39.1 4.5
49.0 3.7
42.9 -0.9
28.7 1.8
29.9 3.9
21.5 -2.5
41.9 7.9
75.9 -3.3
42.6 -5.4
28.0 0.2
21.8 -9.1
->
21.8 28.0 42.6 75.9 41.9 21.5 29.9 28.7 42.9 49.0 39.1
-9.1 0.2 -5.4 -3.3 7.9 -2.5 3.9 1.8 -0.9 3.7 4.5

-6.4 -38.6 31.1 34.7 36.5 -46.7 -43.4 -52.0 20.1 -6.2 7.3
-59.8 32.5 -26.7 50.8 22.2 12.3 46.4 41.6 -28.8 38.4 37.8
32.4 -20.2 25.6 18.9 -55.0 -11.7 -42.6 -13.5 35.8 -2.7 -3.4
->
32.4 -59.8 -6.4
-20.2 32.5 -38.6
25.6 -26.7 31.1
18.9 50.8 34.7
-55.0 22.2 36.5
-11.7 12.3 -46.7
-42.6 46.4 -43.4
-13.5 41.6 -52.0
35.8 -28.8 20.1
-2.7 38.4 -6.2
-3.4 37.8 7.3

30.8 8.7 43.2 40.7 1.7 -48.5 12.8 -38.6 17.1 62.1 -55.2 -26.9 4.3 -5.3 -19.6 -13.0
10.1 -17.1 14.8 31.3 3.4 -2.0 24.9 3.7 -38.3 -11.5 21.4 -16.1 -25.0 22.1 -17.0 -10.7
-4.9 3.4 -47.9 -44.5 -1.5 29.9 -4.6 69.1 -16.4 -46.5 53.2 -7.9 -18.2 -2.1 15.8 -20.7
->
-4.9 10.1 30.8
3.4 -17.1 8.7
-47.9 14.8 43.2
-44.5 31.3 40.7
-1.5 3.4 1.7
29.9 -2.0 -48.5
-4.6 24.9 12.8
69.1 3.7 -38.6
-16.4 -38.3 17.1
-46.5 -11.5 62.1
53.2 21.4 -55.2
-7.9 -16.1 -26.9
-18.2 -25.0 4.3
-2.1 22.1 -5.3
15.8 -17.0 -19.6
-20.7 -10.7 -13.0

76.5 17.5 17.0 0.1 5.0 7.5
53.8 10.6 13.0 0.2 6.9 10.5
42.9 3.6 10.5 0.2 18.1 19.1
48.8 11.0 18.1 0.2 2.9 21.1
33.9 4.3 3.8 0.1 10.5 3.9
52.5 11.4 11.2 0.2 3.8 14.9
29.3 1.7 3.1 0.2 14.6 4.8
21.6 2.3 9.6 0.3 7.1 16.8
->
21.6 29.3 52.5 33.9 48.8 42.9 53.8 76.5
2.3 1.7 11.4 4.3 11.0 3.6 10.6 17.5
9.6 3.1 11.2 3.8 18.1 10.5 13.0 17.0
0.3 0.2 0.2 0.1 0.2 0.2 0.2 0.1
7.1 14.6 3.8 10.5 2.9 18.1 6.9 5.0
16.8 4.8 14.9 3.9 21.1 19.1 10.5 7.5

-32.9 42.6
55.7 50.6
76.3 45.4
55.5 75.6
->
55.5 76.3 55.7 -32.9
75.6 45.4 50.6 42.6

33.8 -4.2 -0.4 -1.5 2.0 -3.0
49.0 -8.3 3.5 9.3 -10.8 8.6
34.8 1.2 2.1 -0.8 -1.1 -2.2
21.8 -11.6 -8.1 -10.0 9.7 -7.5
65.3 14.1 11.1 20.9 -23.0 23.1
13.9 -14.8 -18.1 -15.6 21.9 -29.0
39.6 0.9 11.8 2.6 -5.4 0.1
3.7 -3.5 3.0 -22.8 9.0 -16.7
->
3.7 39.6 13.9 65.3 21.8 34.8 49.0 33.8
-3.5 0.9 -14.8 14.1 -11.6 1.2 -8.3 -4.2
3.0 11.8 -18.1 11.1 -8.1 2.1 3.5 -0.4
-22.8 2.6 -15.6 20.9 -10.0 -0.8 9.3 -1.5
9.0 -5.4 21.9 -23.0 9.7 -1.1 -10.8 2.0
-16.7 0.1 -29.0 23.1 -7.5 -2.2 8.6 -3.0

49.3 1.8 -49.3 30.1
2.3 -14.4 2.9 6.9
15.5 -47.8 60.9 -44.0
-1.6 -11.4 -7.4 2.7
-39.0 13.1 18.6 14.4
5.5 -29.5 34.6 -23.3
-2.3 -13.3 -27.5 -8.1
13.3 -8.4 77.2 39.0
25.7 -60.9 84.2 -55.2
18.5 -52.4 66.6 -45.9
->
18.5 25.7 13.3 -2.3 5.5 -39.0 -1.6 15.5 2.3 49.3
-52.4 -60.9 -8.4 -13.3 -29.5 13.1 -11.4 -47.8 -14.4 1.8
66.6 84.2 77.2 -27.5 34.6 18.6 -7.4 60.9 2.9 -49.3
-45.9 -55.2 39.0 -8.1 -23.3 14.4 2.7 -44.0 6.9 30.1
